[[-11 -11   6  24  49  -4  14 -49  -2  18   5   1]
 [-31  12   0  23  40   7   4  -9  23 -66   1  34]
 [ -1  -2   6  -9  13  34   8  19   8 -43   4 -33]
 [ 15  -2   2  -6  25   4  -6 -40  18  -1   9  54]
 [ 11 -11   9  -5   3   1   3  13 -39 -31   6   8]
 [ 68  -2  12  33  30  -2  13  36  11   0  -4   8]]
->
[[ 68  -2  12  33  30  -2  13  36  11   0  -4   8]
 [ 15  -2   2  -6  25   4  -6 -40  18  -1   9  54]
 [ 11 -11   9  -5   3   1   3  13 -39 -31   6   8]
 [ -1  -2   6  -9  13  34   8  19   8 -43   4 -33]
 [-11 -11   6  24  49  -4  14 -49  -2  18   5   1]
 [-31  12   0  23  40   7   4  -9  23 -66   1  34]]

[[ 11  -4]
 [-59  18]
 [ 45 -19]
 [ 25 -10]]
->
[[ 45 -19]
 [ 25 -10]
 [ 11  -4]
 [-59  18]]

[[-19  21 -42  -6 -20  34  11  12  45]
 [ 33 -28  -8 -32 -29  58  -8 -54  31]
 [ 20 -50  48  -1   1 -26 -31 -19 -36]
 [ 34 -16  21   6  10  18   9 -10 -17]
 [-39  50 -33  15   8 -10  43  33  11]
 [-31   0 -21  18 -21  -5   7  32  13]
 [ 53 -19  49  16  26  15   9 -14 -36]
 [ 10  14  18  13   7  15  20   8 -10]
 [  4 -20  -1  -2 -11  17  -9  -3   2]]
->
[[ 53 -19  49  16  26  15   9 -14 -36]
 [ 34 -16  21   6  10  18   9 -10 -17]
 [ 33 -28  -8 -32 -29  58  -8 -54  31]
 [ 20 -50  48  -1   1 -26 -31 -19 -36]
 [ 10  14  18  13   7  15  20   8 -10]
 [  4 -20  -1  -2 -11  17  -9  -3   2]
 [-19  21 -42  -6 -20  34  11  12  45]
 [-31   0 -21  18 -21  -5   7  32  13]
 [-39  50 -33  15   8 -10  43  33  11]]

[[ -7  -4  -1  -7   6   2   3  -3   1  -3]
 [ -3  -6  -2  -5  -2   3   5  -4  -2   0]
 [  8   6  -2   9  -8  -2  -2   4   1   5]
 [  4   3   0   5  -3  -1  -2   2   0   2]
 [  1   2   0   2   0  -1  -1   1   1   0]
 [ -6  -4   1  -6   6   2   2  -2   0  -3]
 [-45 -22   5 -44  50   7  10 -15   6 -25]]
->
[[  8   6  -2   9  -8  -2  -2   4   1   5]
 [  4   3   0   5  -3  -1  -2   2   0   2]
 [  1   2   0   2   0  -1  -1   1   1   0]
 [ -3  -6  -2  -5  -2   3   5  -4  -2   0]
 [ -6  -4   1  -6   6   2   2  -2   0  -3]
 [ -7  -4  -1  -7   6   2   3  -3   1  -3]
 [-45 -22   5 -44  50   7  10 -15   6 -25]]

[[ 32 -68  -8]
 [-25 -14 -43]
 [  8 -12  -9]]
->
[[ 32 -68  -8]
 [  8 -12  -9]
 [-25 -14 -43]]

[[36 20 14 10 16 39 15 18]
 [50 25 16  5 20 20 13 16]
 [19 31 12  8 16 37 20  8]
 [11 12  6  5  9 20 10  8]
 [12  7 18 17 15 66 20 20]
 [17 13  6  3  9 17 10 12]]
->
[[50 25 16  5 20 20 13 16]
 [36 20 14 10 16 39 15 18]
 [19 31 12  8 16 37 20  8]
 [17 13  6  3  9 17 10 12]
 [12  7 18 17 15 66 20 20]
 [11 12  6  5  9 20 10  8]]
---
[[-12  35 -53 -49 -12]
 [-30  29  44  -7  34]
 [-54   9  52 -49  12]
 [-37 -58   0  23 -24]]
->
[-12  -7  52 -58]

[[-57  36]
 [ 13 -18]
 [-41  52]
 [-23 -54]]
->
[36 13]

[[ 53 -34   6 -34]
 [ 37 -40 -20 -36]
 [-23 -26 -47 -35]
 [ 61 -33   8 -17]
 [-30 -22 -48 -29]]
->
[-34 -20 -26  61]

[[ 23  23   7 -36 -65]
 [ 17   7 -26 -33 -23]
 [ -9   3  20  26   7]
 [-21  -4 -52  59 -20]
 [-16   2  -6  37 -13]]
->
[-65 -33  20  -4 -16]

[[ 24 -34 -16]
 [-40  57  53]
 [ 15  -6  -3]
 [ 55 -52 -43]
 [-23  35  36]]
->
[-16  57  15]

[[ 50  43  25]
 [ 37  17   2]
 [ 31   4 -10]
 [ -5 -31 -38]
 [  3  58  60]]
->
[25 17 31]

[[ 40  20 -29  64 -31]
 [ 38  36  27  44  27]
 [ 21  22  27  24  28]]
->
[-31  44  27]

[[ -9  30  35]
 [ 49  63  48]
 [-26 -15 -11]]
->
[ 35  63 -26]

[[-54 -43  35  25]
 [-25 -43   5  39]]
->
[25  5]
